Below are the code and all the weights of a small trained network. Each question names an input and a target symbol and asks about switching units off, where a switched-off unit gives its printed mean instead of its output.

import numpy as np


def w(rows, s, z=0):
    codes = np.array(rows[::2]) - 128.0
    scale = np.full(codes.shape[1], s)
    scale[-1] = z or s
    return codes * scale


def norm(h):
    return h / np.sqrt((h * h).mean(-1, keepdims=True) + 1e-5)


def f(y):
    return y / 2 * (1 + np.tanh(0.7978845608 * (y + 0.044715 * y**3)))


def softmax(a):
    e = np.exp(a - a.max(-1, keepdims=True))
    return e / e.sum(-1, keepdims=True)


def log_softmax(a):
    a = a - a.max(-1, keepdims=True)
    return a - np.log(np.exp(a).sum(-1, keepdims=True))


def net(x, mask):
    ids = ['βδμξπσφψ'.index(c) for c in x.split()]
    T = len(ids)
    res = E[ids] + P[:T]
    u = 0
    for l in range(3):
        q, k, v = (norm(res) @ M[l].T for M in (Q, K, V))
        z = softmax(np.where(np.tri(T) > 0, q @ k.T / 2**0.5, -1e9)) @ v
        res = res + np.where(mask[u], z, O[l][:, -1]) @ O[l][:, :-1]
        u += 1
        y = f(norm(res) @ A[l][:, :-1].T + A[l][:, -1])
        res = res + np.where(mask[u : u + 12], y, B[l][:, -1]) @ B[l][:, :-1]
        u += 12
    return log_softmax(norm(res)[-1] @ U[:, :-1].T + U[:, -1])


Q, K, V, O, A, B = {}, {}, {}, {}, {}, {}
E = w([
[93,124,174,161],'β',
[216,255,233,183],'δ',
[151,165,128,161],'μ',
[124,152,157,181],'ξ',
[113,179,143,151],'π',
[136,199,147,164],'σ',
[214,139,126,92],'φ',
[136,94,141,177],'ψ',
],0.0098)
P = w([
[143,4,29,146],'0',
[133,168,152,38],'1',
[145,124,127,52],'2',
[118,15,148,79],'3',
[129,92,133,86],'4',
[126,55,150,78],'5',
[140,150,111,109],'6',
[144,142,97,99],'7',
[140,130,105,79],'8',
],0.0034)
Q[0] = w([
[145,154,150,85],'0.h1',
[254,82,199,127],'0.h1',
],0.0042)
K[0] = w([
[109,89,95,2],'0.h1',
[157,99,60,181],'0.h1',
],0.0058)
V[0] = w([
[190,107,90,2],'0.h1',
[21,30,41,200],'0.h1',
],0.0043)
O[0] = w([
[231,46,76,87,140],'0.h1',
[231,255,41,7,1],'0.h1',
],0.0049,0.0047)
A[0] = w([
[149,160,148,150,43],'0.n1',
[122,86,31,113,215],'0.n2',
[145,53,134,148,139],'0.n3',
[197,121,127,164,155],'0.n4',
[111,219,149,185,73],'0.n5',
[112,132,175,173,101],'0.n6',
[170,175,162,73,208],'0.n7',
[255,95,166,103,121],'0.n8',
[116,184,217,172,250],'0.n9',
[175,91,43,52,116],'0.n10',
[45,157,76,182,135],'0.n11',
[155,49,70,209,93],'0.n12',
],0.0062,0.0014)
B[0] = w([
[86,100,140,125,137],'0.n1',
[202,222,196,161,121],'0.n2',
[41,174,44,179,176],'0.n3',
[64,37,132,116,178],'0.n4',
[87,57,100,94,180],'0.n5',
[59,161,90,105,180],'0.n6',
[142,74,227,128,155],'0.n7',
[162,23,120,156,240],'0.n8',
[136,36,107,118,254],'0.n9',
[140,203,81,83,152],'0.n10',
[167,1,173,68,143],'0.n11',
[68,193,114,147,161],'0.n12',
],0.0032,0.0048)
Q[1] = w([
[175,140,1,30],'1.h1',
[44,105,101,243],'1.h1',
],0.0062)
K[1] = w([
[182,69,183,98],'1.h1',
[78,193,84,2],'1.h1',
],0.0067)
V[1] = w([
[77,145,94,101],'1.h1',
[79,177,1,166],'1.h1',
],0.0054)
O[1] = w([
[148,35,104,126,59],'1.h1',
[130,152,30,4,7],'1.h1',
],0.0039,0.0019)
A[1] = w([
[228,113,204,136,167],'1.n1',
[140,157,118,128,184],'1.n2',
[128,151,173,98,194],'1.n3',
[12,105,138,162,2],'1.n4',
[79,75,123,175,232],'1.n5',
[64,191,104,141,141],'1.n6',
[32,173,78,116,85],'1.n7',
[17,88,245,93,164],'1.n8',
[66,118,109,2,105],'1.n9',
[14,154,143,140,79],'1.n10',
[118,112,147,158,153],'1.n11',
[246,97,108,83,33],'1.n12',
],0.006,0.00099)
B[1] = w([
[77,183,179,112,236],'1.n1',
[98,101,161,203,115],'1.n2',
[22,151,81,218,131],'1.n3',
[251,168,110,109,192],'1.n4',
[41,212,178,143,229],'1.n5',
[195,48,252,180,113],'1.n6',
[39,74,175,74,121],'1.n7',
[133,142,88,133,252],'1.n8',
[107,77,37,187,123],'1.n9',
[206,27,111,78,160],'1.n10',
[72,178,80,61,173],'1.n11',
[229,141,253,33,166],'1.n12',
],0.0033,0.0043)
Q[2] = w([
[177,151,223,107],'2.h1',
[255,191,153,77],'2.h1',
],0.0095)
K[2] = w([
[145,106,153,191],'2.h1',
[85,40,254,222],'2.h1',
],0.0069)
V[2] = w([
[155,254,20,151],'2.h1',
[199,128,181,108],'2.h1',
],0.0072)
O[2] = w([
[81,188,139,108,2],'2.h1',
[139,128,2,143,183],'2.h1',
],0.0094,0.005)
A[2] = w([
[154,86,152,166,103],'2.n1',
[83,203,121,103,115],'2.n2',
[63,116,106,177,190],'2.n3',
[60,129,99,138,166],'2.n4',
[116,181,77,132,49],'2.n5',
[108,104,159,136,231],'2.n6',
[100,115,20,128,3],'2.n7',
[90,110,103,100,138],'2.n8',
[89,145,96,125,29],'2.n9',
[205,97,93,148,189],'2.n10',
[142,101,2,142,166],'2.n11',
[193,49,119,151,54],'2.n12',
],0.0094,0.0011)
B[2] = w([
[151,149,82,98,206],'2.n1',
[254,132,202,123,131],'2.n2',
[154,175,70,83,160],'2.n3',
[230,146,115,89,140],'2.n4',
[159,114,103,201,122],'2.n5',
[98,157,79,124,162],'2.n6',
[43,167,117,182,154],'2.n7',
[179,94,58,133,131],'2.n8',
[192,132,105,134,121],'2.n9',
[164,61,218,90,225],'2.n10',
[44,123,200,213,198],'2.n11',
[252,116,137,80,254],'2.n12',
],0.0054,0.0068)
U = w([
[71,82,66,17,180],'β',
[77,97,103,255,223],'δ',
[79,145,207,90,2],'μ',
[172,213,123,153,44],'ξ',
[54,100,222,97,36],'π',
[165,213,117,142,114],'σ',
[243,5,155,127,142],'φ',
[179,204,202,13,183],'ψ',
],0.0076,0.0014)

Each question gives the input, a string of symbols that net reads in full, and the target symbol t.
The units are the heads (2 rows each of Q, K, V and O) and the neurons (one row each of A and B). Each row of codes is followed by its name. A weight is (code - 128) times the scale printed after its matrix; where a second scale follows, it is the last column's (O, A, B and U).
mask holds one flag per unit, layer by layer, with each layer's heads first. A switched-off unit (its flag False) gives its mean, the last column of its rows in O or B, instead of its output. The means were averaged over made-up inputs and are rounded, as every weight is.
A unit's drop is (log p(t) with every unit on - log p(t) with that unit switched off) / (log p(t) with every unit on - log p(t) with every unit switched off).
The circuit of an input: a set's keep is (log p(t) with only the set's units on - log p(t) with every unit switched off) / (log p(t) with every unit on - log p(t) with every unit switched off). Starting from the 12 units with the biggest drops (on a tie, the unit counted first), units are removed one at a time, each time the one whose removal leaves the highest keep (on an exact tie, the one counted first), for as long as the keep stays at least 0.8.
circuit, biggest first: the units of the circuit, biggest drop first
unit that matters most: the unit with the biggest drop
k most important neurons: the k neurons with the biggest drops, biggest first
k most important neurons of layer l: the k neurons of layer l with the biggest drops, biggest first
input σ φ σ, target π: circuit, biggest first	(0.h1 1.h1 2.h1 2.n12)
input π φ β φ φ φ φ σ π, target ψ: circuit, biggest first	(2.h1 0.h1 2.n2)
input σ φ φ δ ξ, target π: circuit, biggest first	(2.h1 0.h1 1.h1)
input π φ φ δ δ φ μ, target ψ: circuit, biggest first	(1.h1 2.h1 0.h1)
input ξ π ξ φ ψ, target β: 4 most important neurons	(0.n8 0.n5 2.n12 1.n7)
input σ δ μ, target π: circuit, biggest first	(2.h1 0.h1)
input ψ φ φ φ δ ξ ψ, target ξ: most important neuron	(0.n10)
input ξ φ π φ π δ δ δ ξ, target β: 2 most important neurons	(0.n8 0.n5)
input ξ ξ φ π φ φ μ, target β: 2 most important neurons	(0.n8 0.n5)
input ξ φ φ φ φ μ φ σ, target β: 2 most important neurons	(0.n8 0.n5)
input σ π φ ψ, target π: 4 most important neurons of layer 0	(0.n8 0.n5 0.n11 0.n3)
input ξ π δ δ φ ξ φ σ ψ, target β: 2 most important neurons of layer 1	(1.n7 1.n9)
input ξ ψ φ φ φ φ μ, target β: 3 most important neurons	(0.n8 0.n5 1.n9)
input μ β ψ φ σ, target σ: most important neuron of layer 1	(1.n12)
input φ ξ φ φ π δ φ ξ, target δ: 2 most important neurons of layer 2	(2.n11 2.n7)
input σ φ ξ σ, target π: 2 most important neurons	(0.n8 0.n5)
input σ ξ φ ξ φ φ φ π, target π: 4 most important neurons of layer 0	(0.n8 0.n5 0.n11 0.n3)
input δ δ δ, target δ: 2 most important neurons	(2.n12 2.n10)
input φ ξ π ξ, target δ: 2 most important neurons	(2.n11 1.n12)
input μ δ σ, target σ: 2 most important neurons of layer 0	(0.n3 0.n2)
input ξ ψ φ φ β β, target β: unit that matters most	1.h1
input ξ β π δ φ σ, target β: 2 most important neurons	(0.n5 0.n8)
input ψ σ π, target ξ: 3 most important neurons	(1.n12 0.n2 2.n2)
input μ φ δ β, target σ: 3 most important neurons of layer 0	(0.n3 0.n2 0.n6)
input ξ ξ ψ δ φ φ δ π π, target β: 2 most important neurons of layer 2	(2.n12 2.n10)
